In the rows, 100 means zero.
Known rows:
Q_109: 98, 106, 111, 96, 112, 108, 85, 106, 91, 96, 89, 102, 103, 97, 95, 110, 90, 103, 101, 105, 90, 92, 89, 116, 88, 99, 92, 101, 92, 113, 99, 92, 95, 98, 94
Q_8: 96, 107, 107, 106, 99, 106, 94, 89, 98, 104, 96, 106, 102, 96, 94, 108, 90, 116, 100, 117, 99, 93, 95, 85, 99, 110, 90, 100, 100, 100, 99, 89, 101, 83, 91
Q_129: 98, 107, 110, 104, 96, 110, 84, 97, 102, 104, 96, 102, 99, 97, 92, 100, 97, 124, 98, 106, 99, 97, 104, 91, 99, 105, 86, 98, 96, 122, 107, 89, 103, 92, 87
Q_510: 98, 107, 112, 96, 112, 106, 86, 101, 91, 96, 89, 101, 103, 97, 96, 114, 89, 101, 102, 107, 90, 88, 88, 114, 88, 104, 91, 106, 94, 102, 97, 92, 94, 91, 94
Q_913: 89, 108, 105, 95, 92, 104, 111, 99, 103, 99, 95, 105, 113, 96, 95, 112, 79, 129, 91, 141, 105, 77, 70, 87, 89, 105, 98, 96, 101, 127, 92, 100, 106, 85, 79
Q_286: 96, 108, 112, 94, 109, 112, 80, 121, 92, 95, 92, 101, 103, 98, 96, 106, 93, 113, 97, 106, 92, 100, 94, 124, 88, 95, 87, 91, 88, 150, 105, 97, 102, 109, 85
Q_646: 98, 108, 108, 98, 111, 106, 89, 98, 96, 98, 91, 101, 102, 95, 95, 110, 88, 102, 102, 104, 93, 90, 87, 108, 91, 102, 95, 101, 96, 100, 96, 92, 93, 96, 93
Q_95: 98, 106, 107, 98, 112, 107, 90, 99, 94, 98, 90, 102, 103, 96, 95, 109, 88, 101, 102, 105, 93, 92, 86, 110, 90, 99, 97, 98, 95, 102, 95, 91, 93, 97, 96
Q_184: 98, 103, 107, 99, 113, 108, 90, 101, 93, 98, 90, 104, 103, 96, 96, 107, 89, 101, 103, 105, 92, 94, 87, 111, 89, 94, 98, 96, 93, 103, 96, 89, 94, 98, 99
Q_676: 98, 103, 107, 99, 114, 108, 91, 102, 90, 98, 90, 105, 104, 97, 96, 108, 88, 100, 103, 108, 92, 95, 86, 112, 88, 94, 98, 96, 93, 105, 95, 89, 94, 98, 99
Q_763: 94, 104, 108, 88, 104, 105, 104, 103, 99, 93, 88, 101, 112, 97, 97, 112, 81, 113, 95, 124, 96, 74, 67, 111, 79, 92, 102, 102, 96, 116, 89, 96, 96, 92, 89
Q_85: 98, 105, 110, 96, 112, 109, 87, 108, 92, 96, 90, 102, 103, 97, 96, 108, 90, 104, 101, 106, 91, 93, 88, 117, 88, 96, 94, 96, 92, 117, 99, 92, 96, 101, 94
Q_122: 96, 105, 109, 105, 99, 108, 91, 95, 96, 104, 95, 107, 102, 97, 94, 105, 92, 118, 100, 117, 97, 95, 97, 90, 97, 106, 89, 98, 97, 113, 101, 88, 103, 86, 91
Q_277: 100, 107, 110, 96, 109, 110, 80, 106, 99, 98, 91, 99, 100, 96, 94, 104, 94, 108, 100, 94, 93, 95, 95, 115, 91, 97, 92, 98, 93, 118, 103, 91, 95, 104, 91
Q_921: 98, 103, 107, 98, 113, 108, 90, 101, 93, 98, 90, 104, 103, 96, 96, 107, 89, 101, 104, 105, 92, 94, 87, 112, 89, 95, 98, 96, 94, 104, 96, 89, 94, 99, 99
Q_172: 98, 104, 109, 98, 112, 108, 88, 103, 92, 97, 90, 103, 103, 97, 96, 108, 90, 102, 102, 105, 92, 94, 88, 114, 89, 96, 95, 98, 93, 109, 97, 90, 95, 98, 96
Q_501: 98, 107, 114, 95, 111, 111, 78, 116, 88, 95, 90, 102, 102, 99, 96, 108, 95, 108, 100, 105, 89, 99, 97, 123, 89, 99, 85, 97, 88, 136, 105, 93, 100, 102, 90
Q_427: 99, 106, 109, 96, 111, 107, 89, 100, 94, 97, 89, 101, 103, 96, 95, 110, 89, 103, 102, 106, 92, 88, 86, 111, 88, 100, 95, 102, 95, 102, 96, 91, 94, 95, 95
Q_768: 95, 108, 106, 92, 109, 106, 97, 106, 96, 95, 91, 101, 108, 95, 96, 112, 82, 107, 98, 116, 96, 86, 75, 112, 86, 99, 99, 95, 96, 117, 93, 98, 96, 99, 87

Facts:
{Q_102 Q_109 Q_172 Q_193 Q_194 Q_239 Q_270 Q_275 Q_278 Q_28 Q_286 Q_317 Q_337 Q_348 Q_358 Q_359 Q_376 Q_399 Q_427 Q_43 Q_486 Q_549 Q_552 Q_559 Q_618 Q_671 Q_678 Q_702 Q_769 Q_793 Q_81 Q_824 Q_837 Q_850 Q_903 Q_999} kloze b
{Q_115 Q_143 Q_156 Q_196 Q_21 Q_245 Q_262 Q_271 Q_277 Q_351 Q_374 Q_385 Q_406 Q_410 Q_430 Q_433 Q_439 Q_453 Q_469 Q_473 Q_513 Q_575 Q_579 Q_588 Q_607 Q_621 Q_662 Q_714 Q_734 Q_76 Q_763 Q_778 Q_798 Q_8 Q_85 Q_858 Q_875 Q_884 Q_915 Q_940 Q_948 Q_949 Q_956 Q_960 Q_963} kloze a
{Q_118 Q_132 Q_182 Q_2 Q_381 Q_392 Q_398 Q_447 Q_479 Q_493 Q_510 Q_566 Q_627 Q_69 Q_710 Q_726 Q_758 Q_768 Q_815 Q_870 Q_899 Q_935 Q_94 Q_962} kloze c
{Q_122 Q_253 Q_593 Q_676 Q_729 Q_762 Q_843 Q_864 Q_878 Q_882} kloze e
{Q_126 Q_129 Q_184 Q_310 Q_435 Q_560 Q_647 Q_686 Q_766 Q_783 Q_806 Q_828 Q_945 Q_95 Q_952 Q_971} kloze d
Q_103 skimam: Q_286 Q_678
Q_122 skimam: Q_875 Q_81 Q_575 Q_847 Q_172
Q_129 skimam: Q_583 Q_277
Q_193 skimam: Q_76 Q_433 Q_430 Q_126
Q_196 skimam: Q_945 Q_101
Q_2 skimam: Q_858 Q_850 Q_552 Q_390
Q_239 skimam: Q_501 Q_815 Q_245
Q_243 skimam: Q_710 Q_270
Q_275 skimam: Q_559 Q_588 Q_510 Q_317 Q_156
Q_28 skimam: Q_646 Q_433 Q_253
Q_282 skimam: Q_960 Q_317 Q_430
Q_310 skimam: Q_21 Q_435
Q_329 skimam: Q_317 Q_351
Q_337 skimam: Q_583 Q_118
Q_358 skimam: Q_962 Q_245 Q_270 Q_156
Q_374 skimam: Q_679 Q_706 Q_806 Q_94
Q_385 skimam: Q_132 Q_945
Q_387 skimam: Q_278 Q_419 Q_317
Q_407 skimam: Q_132 Q_956
Q_439 skimam: Q_658
Q_447 skimam: Q_501 Q_962 Q_109 Q_430 Q_94
Q_449 skimam: Q_277 Q_879 Q_376
Q_469 skimam: Q_646 Q_949 Q_729
Q_493 skimam: Q_501 Q_879 Q_286
Q_513 skimam: Q_406 Q_658 Q_115 Q_817
Q_549 skimam: Q_43 Q_734 Q_435
Q_560 skimam: Q_948 Q_473 Q_435
Q_566 skimam: Q_376 Q_627 Q_878 Q_453
Q_598 skimam: Q_359
Q_607 skimam: Q_486 Q_948 Q_963 Q_579
Q_618 skimam: Q_686 Q_963 Q_678
Q_621 skimam: Q_69 Q_267 Q_960 Q_376 Q_392
Q_662 skimam: Q_847 Q_671
Q_714 skimam: Q_768 Q_963 Q_271 Q_817
Q_726 skimam: Q_435 Q_763 Q_828
Q_758 skimam: Q_798 Q_21
Q_762 skimam: Q_399 Q_392 Q_194 Q_262
Q_766 skimam: Q_381 Q_837
Q_769 skimam: Q_182 Q_453
Q_778 skimam: Q_710 Q_201 Q_270 Q_706
Q_783 skimam: Q_245 Q_348 Q_172
Q_8 skimam: Q_702 Q_646 Q_935 Q_95 Q_427
Q_824 skimam: Q_798 Q_962 Q_627 Q_647
Q_843 skimam: Q_479
Q_864 skimam: Q_143
Q_870 skimam: Q_921 Q_102 Q_270 Q_184 Q_348 Q_945
Q_882 skimam: Q_286 Q_85 Q_706 Q_867
Q_884 skimam: Q_800 Q_686 Q_878
Q_899 skimam: Q_858 Q_879 Q_102 Q_267
Q_903 skimam: Q_702 Q_398
Q_913 skimam: Q_763 Q_817
Q_915 skimam: Q_510 Q_828 Q_427
Q_940 skimam: Q_7
Q_952 skimam: Q_768 Q_763 Q_145
Q_971 skimam: Q_956 Q_392 Q_793
Q_979 skimam: Q_381 Q_593 Q_95
Q_999 skimam: Q_270 Q_593 Q_398 Q_676

Rows:
No name comes twice in this set of rows, the named rows included.
96, 105, 108, 105, 99, 108, 93, 93, 96, 104, 96, 106, 102, 97, 94, 106, 91, 118, 100, 117, 98, 95, 95, 88, 97, 107, 90, 98, 98, 109, 100, 89, 102, 86, 91	Q_766
94, 110, 105, 94, 110, 106, 95, 104, 96, 96, 92, 102, 107, 94, 95, 113, 82, 105, 99, 113, 97, 89, 78, 109, 89, 103, 98, 94, 97, 113, 93, 99, 95, 101, 86	Q_658
95, 97, 104, 103, 117, 110, 97, 103, 83, 100, 91, 112, 105, 98, 98, 106, 87, 96, 106, 118, 91, 103, 84, 111, 89, 89, 100, 87, 91, 107, 94, 84, 97, 97, 107	Q_710
95, 103, 110, 105, 101, 110, 91, 102, 90, 103, 95, 110, 103, 99, 96, 105, 93, 118, 99, 123, 95, 100, 98, 95, 96, 104, 86, 93, 94, 127, 103, 88, 106, 88, 91	Q_374
97, 102, 107, 99, 114, 109, 91, 104, 89, 98, 90, 106, 104, 97, 97, 108, 88, 100, 104, 110, 91, 96, 86, 113, 88, 94, 97, 94, 92, 109, 96, 88, 95, 98, 99	Q_201
98, 93, 117, 95, 83, 107, 104, 89, 102, 99, 87, 103, 111, 104, 97, 101, 94, 135, 92, 133, 94, 65, 78, 92, 79, 86, 95, 119, 94, 114, 97, 79, 104, 68, 98	Q_726
95, 104, 113, 105, 100, 111, 85, 107, 87, 102, 96, 109, 101, 101, 96, 104, 96, 120, 99, 121, 93, 104, 105, 99, 97, 105, 81, 95, 91, 136, 107, 88, 109, 89, 90	Q_239
93, 109, 111, 100, 96, 112, 86, 114, 96, 101, 97, 105, 103, 98, 94, 104, 94, 129, 93, 120, 98, 101, 100, 101, 96, 105, 82, 89, 93, 156, 108, 97, 110, 98, 79	Q_103
100, 102, 112, 94, 107, 108, 90, 102, 95, 95, 87, 101, 105, 99, 96, 106, 91, 109, 100, 108, 91, 84, 84, 115, 83, 90, 96, 105, 92, 110, 97, 88, 95, 94, 97	Q_948
89, 111, 103, 99, 97, 105, 105, 99, 101, 101, 98, 106, 109, 94, 94, 113, 80, 123, 93, 133, 104, 87, 78, 87, 95, 111, 95, 91, 102, 124, 94, 101, 105, 90, 78	Q_513
91, 91, 102, 116, 108, 112, 106, 97, 77, 109, 97, 124, 105, 101, 98, 101, 88, 108, 107, 140, 96, 115, 94, 87, 98, 91, 96, 77, 92, 116, 97, 77, 108, 86, 110	Q_778
98, 102, 107, 100, 113, 109, 90, 101, 91, 99, 91, 105, 103, 97, 96, 106, 89, 100, 104, 106, 92, 97, 88, 111, 90, 94, 98, 94, 93, 105, 96, 87, 94, 98, 100	Q_348
96, 108, 116, 105, 101, 110, 80, 107, 86, 101, 95, 108, 100, 100, 95, 110, 97, 119, 98, 120, 91, 101, 108, 99, 98, 114, 75, 101, 92, 131, 109, 91, 109, 84, 87	Q_447
96, 109, 110, 93, 110, 109, 87, 114, 95, 95, 92, 101, 105, 96, 95, 109, 89, 110, 98, 108, 94, 94, 86, 118, 88, 98, 92, 93, 92, 134, 100, 98, 99, 106, 85	Q_678

Now the same objects, written a new way:
Known rows:
Q_850: 132, 82, 84, 104, 139, 60, 99, 92, 110, 142, 99, 101, 112, 111
Q_317: 112, 113, 100, 116, 120, 68, 112, 92, 101, 109, 103, 126, 109, 119
Q_510: 110, 110, 98, 117, 112, 67, 111, 92, 99, 114, 101, 115, 108, 116
Q_864: 104, 100, 110, 122, 121, 77, 79, 82, 88, 76, 119, 104, 158, 93
Q_447: 118, 112, 98, 110, 117, 86, 117, 89, 106, 104, 118, 101, 119, 105
Q_75: 112, 108, 99, 107, 113, 78, 111, 93, 102, 113, 108, 101, 113, 110
Q_579: 106, 110, 89, 112, 98, 78, 101, 98, 99, 120, 95, 101, 111, 120
Q_686: 107, 106, 90, 112, 105, 79, 104, 105, 101, 108, 104, 103, 107, 118
Q_778: 118, 109, 97, 111, 116, 86, 118, 93, 103, 106, 122, 94, 116, 103
Q_949: 106, 106, 105, 118, 104, 58, 116, 82, 93, 118, 95, 108, 103, 107
Q_329: 121, 122, 103, 109, 127, 84, 119, 78, 104, 105, 113, 123, 121, 108
Q_486: 106, 110, 89, 114, 99, 78, 101, 98, 99, 118, 95, 101, 111, 119
Q_184: 109, 103, 98, 112, 117, 68, 110, 107, 102, 113, 108, 100, 107, 113
Q_262: 95, 119, 104, 92, 124, 61, 109, 112, 110, 107, 89, 103, 117, 108
Q_419: 115, 116, 101, 118, 126, 67, 114, 89, 101, 107, 103, 138, 110, 122
Q_398: 106, 102, 98, 119, 106, 64, 115, 97, 95, 114, 105, 98, 104, 109
Q_935: 105, 104, 100, 119, 104, 62, 115, 89, 95, 116, 100, 102, 104, 109
Q_407: 109, 120, 105, 91, 126, 79, 117, 102, 109, 106, 109, 90, 128, 97
Q_560: 114, 117, 95, 107, 100, 94, 105, 82, 108, 117, 101, 93, 126, 108

Rows:
No name comes twice in this set of rows, the named rows included.
123, 110, 136, 108, 114, 90, 105, 90, 110, 131, 123, 84, 119, 119	Q_662
114, 112, 108, 111, 107, 74, 122, 71, 98, 115, 105, 99, 116, 96	Q_469
114, 108, 101, 112, 111, 81, 121, 86, 99, 109, 116, 89, 117, 98	Q_999
96, 92, 107, 129, 116, 61, 74, 95, 84, 77, 110, 112, 145, 104	Q_143
118, 106, 100, 93, 116, 87, 111, 88, 108, 102, 113, 101, 113, 102	Q_449
120, 110, 110, 108, 117, 86, 113, 91, 106, 113, 120, 92, 119, 107	Q_783
110, 94, 100, 91, 109, 74, 103, 97, 103, 98, 102, 113, 93, 111	Q_277
106, 109, 90, 110, 103, 77, 102, 100, 94, 118, 99, 103, 110, 118	Q_963
114, 117, 95, 108, 101, 93, 108, 81, 111, 114, 101, 94, 125, 108	Q_310
110, 104, 96, 116, 112, 72, 110, 101, 103, 108, 106, 108, 106, 117	Q_962
119, 117, 102, 107, 122, 83, 117, 83, 105, 106, 113, 111, 120, 105	Q_282
108, 107, 93, 115, 104, 75, 106, 99, 109, 108, 100, 106, 109, 118	Q_798

